Here is a tiny trained network, its code and every weight. The questions are about switching its units off for an input and a target symbol, where a switched-off unit gives its printed mean instead of its output.

import numpy as np


def w(rows, s, z=0):
    codes = np.array(rows[::2]) - 128.0
    scale = np.full(codes.shape[1], s)
    scale[-1] = z or s
    return codes * scale


def norm(h):
    return h / np.sqrt((h * h).mean(-1, keepdims=True) + 1e-5)


def f(y):
    return np.maximum(y, 0)


def softmax(a):
    e = np.exp(a - a.max(-1, keepdims=True))
    return e / e.sum(-1, keepdims=True)


def log_softmax(a):
    a = a - a.max(-1, keepdims=True)
    return a - np.log(np.exp(a).sum(-1, keepdims=True))


def net(x, mask):
    ids = ['αβεζλμξσφψω'.index(c) for c in x.split()]
    T = len(ids)
    res = E[ids] + P[:T]
    u = 0
    for l in range(2):
        q, k, v = (norm(res) @ M[l].T for M in (Q, K, V))
        z = softmax(np.where(np.tri(T) > 0, q @ k.T / 2**0.5, -1e9)) @ v
        res = res + np.where(mask[u], z, O[l][:, -1]) @ O[l][:, :-1]
        u += 1
        y = f(norm(res) @ A[l][:, :-1].T + A[l][:, -1])
        res = res + np.where(mask[u : u + 8], y, B[l][:, -1]) @ B[l][:, :-1]
        u += 8
    return log_softmax(norm(res)[-1] @ U[:, :-1].T + U[:, -1])


Q, K, V, O, A, B = {}, {}, {}, {}, {}, {}
E = w([
[166,129,131,113,121,169,138,128,176,157,115,104],'α',
[149,72,115,117,149,103,86,57,134,173,127,49],'β',
[244,104,108,110,115,139,157,91,154,73,227,166],'ε',
[111,73,87,30,121,144,130,87,58,84,100,80],'ζ',
[48,44,206,107,81,213,125,101,137,138,119,156],'λ',
[156,201,71,130,144,102,232,110,54,119,165,123],'μ',
[154,114,94,225,135,142,190,99,147,190,71,172],'ξ',
[108,114,150,132,209,167,46,146,139,171,146,76],'σ',
[66,136,98,206,155,93,164,129,113,181,65,104],'φ',
[81,49,121,184,159,122,143,158,148,58,204,136],'ψ',
[201,224,173,92,104,83,50,144,126,69,94,109],'ω',
],0.011)
P = w([
[142,122,103,188,58,241,99,135,63,167,200,121],'0',
[100,151,166,90,207,156,144,58,191,88,107,110],'1',
[144,146,97,163,89,100,141,72,131,110,149,118],'2',
[128,117,207,175,130,169,163,162,61,99,154,57],'3',
[126,135,154,61,208,96,175,103,164,112,99,164],'4',
[156,136,90,174,113,87,144,128,127,106,107,164],'5',
[158,106,181,135,155,112,227,219,10,114,167,107],'6',
],0.011)
Q[0] = w([
[61,111,151,56,154,60,134,85,230,129,132,186],'0.h0',
[105,148,21,141,1,126,23,135,146,165,144,165],'0.h0',
],0.0088)
K[0] = w([
[74,73,217,37,15,219,227,13,56,105,211,191],'0.h0',
[130,220,87,185,17,254,92,46,227,221,69,21],'0.h0',
],0.0054)
V[0] = w([
[164,214,170,117,144,133,83,145,162,255,86,85],'0.h0',
[232,116,107,112,172,122,134,104,103,156,78,72],'0.h0',
],0.0052)
O[0] = w([
[91,160,80,6,17,131,159,136,184,124,179,140,79],'0.h0',
[191,153,81,153,130,254,204,220,145,201,49,92,254],'0.h0',
],0.0063,0.0019)
A[0] = w([
[140,171,162,109,82,82,65,214,63,113,229,70,62],'0.n0',
[97,181,194,146,92,72,113,225,105,45,122,109,2],'0.n1',
[105,83,77,131,84,168,56,115,180,157,87,73,145],'0.n2',
[173,174,99,49,180,143,149,168,191,102,162,51,70],'0.n3',
[78,46,56,155,105,171,105,149,53,101,195,152,173],'0.n4',
[81,114,40,172,128,60,120,126,139,62,42,111,29],'0.n5',
[66,2,133,66,176,170,84,147,57,215,171,101,78],'0.n6',
[79,117,140,83,163,61,107,105,196,172,154,245,121],'0.n7',
],0.0071,0.0061)
B[0] = w([
[56,15,227,64,162,178,150,175,116,163,123,112,195],'0.n0',
[110,118,187,57,195,209,90,178,41,183,76,158,150],'0.n1',
[148,89,44,131,98,173,116,88,119,94,63,133,209],'0.n2',
[119,153,136,255,109,110,111,132,101,121,140,104,226],'0.n3',
[110,175,106,180,88,62,121,95,159,91,85,46,253],'0.n4',
[65,150,127,20,82,95,161,100,61,219,170,130,152],'0.n5',
[166,196,172,149,100,139,192,149,142,143,158,193,238],'0.n6',
[21,166,70,123,162,137,118,90,137,55,118,196,150],'0.n7',
],0.0083,0.0054)
Q[1] = w([
[127,63,204,152,175,152,224,185,28,71,139,113],'1.h0',
[111,69,122,159,7,180,116,167,88,119,171,115],'1.h0',
],0.011)
K[1] = w([
[136,155,133,103,148,6,153,238,128,126,79,226],'1.h0',
[111,176,105,135,145,135,35,181,204,254,91,158],'1.h0',
],0.008)
V[1] = w([
[103,1,93,188,151,134,193,153,189,143,206,186],'1.h0',
[203,126,195,134,56,154,82,105,151,25,99,168],'1.h0',
],0.0063)
O[1] = w([
[124,134,97,243,34,176,124,7,149,114,124,121,3],'1.h0',
[156,114,191,84,123,150,182,116,82,120,154,175,206],'1.h0',
],0.012,0.0044)
A[1] = w([
[255,27,109,107,68,108,79,115,136,186,175,166,53],'1.n0',
[128,160,125,155,123,15,134,126,191,172,117,141,42],'1.n1',
[77,54,146,138,66,73,195,140,148,152,170,69,48],'1.n2',
[172,155,166,188,112,112,123,184,95,163,215,83,36],'1.n3',
[85,99,173,199,147,23,103,116,185,103,97,87,57],'1.n4',
[101,131,152,166,92,79,179,150,66,187,118,192,192],'1.n5',
[192,141,156,128,138,93,151,131,245,54,141,102,2],'1.n6',
[167,85,118,60,68,101,111,140,171,121,238,158,159],'1.n7',
],0.0097,0.0042)
B[1] = w([
[58,162,165,114,174,117,70,139,189,106,147,215,161],'1.n0',
[146,183,168,105,117,97,145,140,151,166,209,123,154],'1.n1',
[82,118,118,162,144,186,112,175,131,253,154,148,183],'1.n2',
[99,126,80,79,66,94,146,70,112,92,116,177,222],'1.n3',
[137,140,134,198,109,49,90,191,154,179,83,149,188],'1.n4',
[156,108,177,111,122,167,87,102,162,99,136,75,254],'1.n5',
[117,132,153,139,61,157,191,156,116,166,189,79,156],'1.n6',
[97,155,140,157,204,139,70,193,94,97,137,56,161],'1.n7',
],0.013,0.0063)
U = w([
[73,127,128,115,106,214,201,138,141,241,200,98,17],'α',
[189,98,70,193,114,157,124,113,116,102,80,66,168],'β',
[246,107,214,140,123,162,111,44,136,109,184,129,100],'ε',
[153,36,139,97,210,148,113,213,76,137,104,138,184],'ζ',
[54,82,94,69,141,68,90,34,80,79,170,242,253],'λ',
[111,217,69,137,146,79,129,197,172,231,130,119,119],'μ',
[166,177,66,79,96,146,207,148,192,145,72,254,139],'ξ',
[66,208,103,164,183,166,90,153,140,58,213,84,66],'σ',
[18,153,77,46,96,44,155,62,105,123,63,78,132],'φ',
[103,61,170,204,130,28,54,101,92,84,98,157,128],'ψ',
[184,230,133,75,47,62,166,111,131,29,129,83,62],'ω',
],0.009,0.0054)

Each question gives the input, a string of symbols that net reads in full, and the target symbol t.
The units are the heads (2 rows each of Q, K, V and O) and the neurons (one row each of A and B). Each row of codes is followed by its name. A weight is (code - 128) times the scale printed after its matrix; where a second scale follows, it is the last column's (O, A, B and U).
mask holds one flag per unit, layer by layer, with each layer's heads first. A switched-off unit (its flag False) gives its mean, the last column of its rows in O or B, instead of its output. The means were averaged over made-up inputs and are rounded, as every weight is.
A unit's drop is (log p(t) with every unit on - log p(t) with that unit switched off) / (log p(t) with every unit on - log p(t) with every unit switched off).
The circuit of an input: a set's keep is (log p(t) with only the set's units on - log p(t) with every unit switched off) / (log p(t) with every unit on - log p(t) with every unit switched off). Starting from the 12 units with the biggest drops (on a tie, the unit counted first), units are removed one at a time, each time the one whose removal leaves the highest keep (on an exact tie, the one counted first), for as long as the keep stays at least 0.8.
circuit, biggest first: the units of the circuit, biggest drop first
most important unit: the unit with the biggest drop
top k neurons: the k neurons with the biggest drops, biggest first
top k neurons in layer l: the k neurons of layer l with the biggest drops, biggest first
input ξ σ ω ξ, target ζ: circuit, biggest first => (1.h0)
input σ β ξ ζ β, target ζ: circuit, biggest first => (0.n4; 0.h0)
input ξ α α φ σ, target σ: top 4 neurons in layer 0 => (0.n7; 0.n3; 0.n4; 0.n0)
input σ σ λ β σ, target λ: circuit, biggest first => (0.h0; 0.n7)
input ξ ω ε ζ ζ ζ ε, target ω: top 3 neurons in layer 1 => (1.n3; 1.n2; 1.n6)
input ω σ β ω ζ λ, target ψ: circuit, biggest first => (0.h0; 1.n4)
input ε ω ζ ω β, target ζ: circuit, biggest first => (0.h0; 1.h0)
input β ω ω, target ζ: circuit, biggest first => (1.h0; 0.n0)
input σ ε ψ, target μ: circuit, biggest first => (1.n4; 1.n2)
input β ζ α, target ξ: circuit, biggest first => (1.n5; 0.n2)
input μ ε β μ φ ε, target σ: top 2 neurons in layer 1 => (1.n0; 1.n7)
input ξ α ζ ε, target ω: top 3 neurons in layer 1 => (1.n3; 1.n6; 1.n2)
input μ λ ψ μ ξ, target μ: top 2 neurons => (1.n1; 1.n4)
input ω ξ α ε, target β: top 2 neurons => (0.n4; 0.n6)
input ε β σ σ β, target ε: circuit, biggest first => (1.h0)
input ψ ε λ σ, target α: circuit, biggest first => (0.n0; 1.n2; 0.h0; 1.h0)
input α ω ε β ζ β, target λ: top 2 neurons => (1.n0; 0.n2)
input λ ε β α μ φ ζ, target μ: top 2 neurons in layer 0 => (0.n4; 0.n5)
input α σ ω φ β ζ λ, target ε: top 2 neurons => (0.n6; 0.n0)
input σ φ ω ε α, target ε: most important unit => 1.h0
input σ φ β ω σ σ β, target α: top 2 neurons in layer 0 => (0.n6; 0.n0)
input σ ψ μ σ, target ψ: top 2 neurons in layer 1 => (1.n4; 1.n3)
input λ μ ε ξ λ φ, target α: top 2 neurons => (0.n5; 1.n2)
input ω φ σ λ, target μ: top 2 neurons in layer 0 => (0.n4; 0.n5)
input ξ β β, target λ: top 3 neurons => (1.n0; 0.n2; 0.n4)
input μ ξ μ β, target β: top 2 neurons => (0.n4; 0.n2)
input ω λ ω ω β β ε, target λ: circuit, biggest first => (1.n3)
